Below is a small trained network, with its code and all its weights. Each question gives an input and a class and asks what happens when units are switched off, that is, made to give their printed mean instead of their output.

import numpy as np


def w(rows, s, z=0):
    codes = np.array(rows[::2]) - 128.0
    scale = np.full(codes.shape[1], s)
    scale[-1] = z or s
    return codes * scale


def norm(h):
    return h / np.sqrt((h * h).mean(-1, keepdims=True) + 1e-5)


def f(y):
    return y / 2 * (1 + np.tanh(0.7978845608 * (y + 0.044715 * y**3)))


def log_softmax(a):
    a = a - a.max(-1, keepdims=True)
    return a - np.log(np.exp(a).sum(-1, keepdims=True))


def net(x, mask):
    res = np.array(x, float).reshape(1, 5) / 4 @ E
    u = 0
    for l in range(3):
        y = f(norm(res) @ A[l][:, :-1].T + A[l][:, -1])
        res = res + np.where(mask[u : u + 5], y, B[l][:, -1]) @ B[l][:, :-1]
        u += 5
    return log_softmax(norm(res)[-1] @ U[:, :-1].T + U[:, -1])


A, B = {}, {}
E = w([
[162,155,163,68,201],'x0',
[58,67,175,174,129],'x1',
[217,191,107,89,69],'x2',
[77,125,76,112,109],'x3',
[49,35,207,2,170],'x4',
],0.0043)
A[0] = w([
[17,72,50,12,194,123],'L0N0',
[254,162,183,171,202,162],'L0N1',
[19,82,97,240,36,93],'L0N2',
[177,111,140,137,63,45],'L0N3',
[88,43,109,224,109,2],'L0N4',
],0.0051,0.0021)
B[0] = w([
[255,169,183,199,137,254],'L0N0',
[8,153,90,154,67,214],'L0N1',
[146,5,30,189,51,236],'L0N2',
[158,171,128,65,174,118],'L0N3',
[140,118,50,163,51,159],'L0N4',
],0.0075,0.0029)
A[1] = w([
[119,105,170,220,225,193],'L1N0',
[169,97,172,17,200,18],'L1N1',
[124,26,242,136,132,230],'L1N2',
[136,174,126,3,65,193],'L1N3',
[87,115,123,73,71,4],'L1N4',
],0.0069,0.0017)
B[1] = w([
[120,70,93,76,138,203],'L1N0',
[127,130,97,232,71,196],'L1N1',
[189,99,201,2,57,253],'L1N2',
[120,96,46,58,146,201],'L1N3',
[214,120,97,154,158,115],'L1N4',
],0.0068,0.0042)
A[2] = w([
[102,187,68,254,177,37],'L2N0',
[106,97,64,134,87,135],'L2N1',
[156,159,72,220,175,2],'L2N2',
[238,138,104,139,135,107],'L2N3',
[173,152,97,141,158,129],'L2N4',
],0.0075,0.00082)
B[2] = w([
[125,131,231,141,100,253],'L2N0',
[190,160,46,134,131,247],'L2N1',
[146,149,197,95,138,191],'L2N2',
[52,114,116,128,255,201],'L2N3',
[94,167,127,60,202,144],'L2N4',
],0.0079,0.0028)
U = w([
[127,156,8,61,146,151],'0',
[167,60,168,65,104,174],'1',
[124,128,137,114,209,124],'2',
[36,87,125,148,133,54],'3',
[116,196,153,165,98,157],'4',
[152,64,39,183,72,173],'5',
[88,99,104,144,149,1],'6',
],0.016,0.0065)

Each question gives the input, the list of numbers given to net, and the class t.
The units are the neurons (one row each of A and B). Each row of codes is followed by its name. A weight is (code - 128) times the scale printed after its matrix; where a second scale follows, it is the last column's (A, B and U).
mask holds one flag per neuron, layer by layer. A switched-off neuron (its flag False) gives its mean, the last column of its row in B, instead of its output. The means were averaged over made-up inputs and are rounded, as every weight is.
A unit's drop is (log p(t) with every unit on - log p(t) with that unit switched off) / (log p(t) with every unit on - log p(t) with every unit switched off).
The circuit of an input: a set's keep is (log p(t) with only the set's units on - log p(t) with every unit switched off) / (log p(t) with every unit on - log p(t) with every unit switched off). Starting from the 12 units with the biggest drops (on a tie, the unit counted first), units are removed one at a time, each time the one whose removal leaves the highest keep (on an exact tie, the one counted first), for as long as the keep stays at least 0.8.
circuit, biggest first: the units of the circuit, biggest drop first
unit that matters most: the unit with the biggest drop
top k neurons: the k neurons with the biggest drops, biggest first
top k neurons in layer l: the k neurons of layer l with the biggest drops, biggest first
drop when u is switched off: that unit's drop, to one decimal
input [0,-1,8,4,6], class 0: top neuron in layer 1	L1N3
input [-6,0,8,0,6], class 0: circuit, biggest first	L1N3; L0N2
input [0,4,-7,4,2], class 1: top 2 neurons in layer 1	L1N2; L1N1
input [7,-1,1,0,-3], class 4: top 2 neurons in layer 2	L2N0; L2N3
input [-1,8,-8,6,1], class 5: circuit, biggest first	L0N2; L0N4
input [3,-2,-4,7,-1], class 2: circuit, biggest first	L0N0; L2N3
input [5,6,-5,-6,-8], class 4: circuit, biggest first	L2N0; L0N1
input [6,-2,-2,-7,1], class 3: circuit, biggest first	L0N1; L1N2
input [-2,5,5,-2,-6], class 4: circuit, biggest first	L1N2; L2N0; L2N2
input [-7,6,-8,0,6], class 5: top 3 neurons in layer 0	L0N2; L0N4; L0N3
input [-1,6,8,4,-7], class 4: top 3 neurons in layer 1	L1N2; L1N0; L1N3
input [8,3,7,1,-4], class 0: top 2 neurons	L0N0; L1N3
input [4,0,0,-8,1], class 3: top 2 neurons	L0N1; L0N0
input [7,-2,-2,-7,-5], class 4: unit that matters most	L0N1
input [-1,-8,2,1,-8], class 4: top 2 neurons	L1N2; L2N0
input [-1,3,-1,-4,-8], class 4: top 4 neurons	L2N0; L1N2; L2N2; L1N3
input [2,-5,3,-2,-8], class 4: top 2 neurons	L1N2; L0N1
input [-5,-7,-5,4,3], class 2: top 2 neurons in layer 0	L0N0; L0N1
input [5,6,-4,6,-2], class 5: drop when L0N2 is switched off	0.4
input [-6,8,-1,7,6], class 5: drop when L2N2 is switched off	0.1
input [-6,-7,7,3,8], class 0: drop when L0N4 is switched off	0.0
input [-1,-2,3,3,-3], class 0: unit that matters most	L0N0
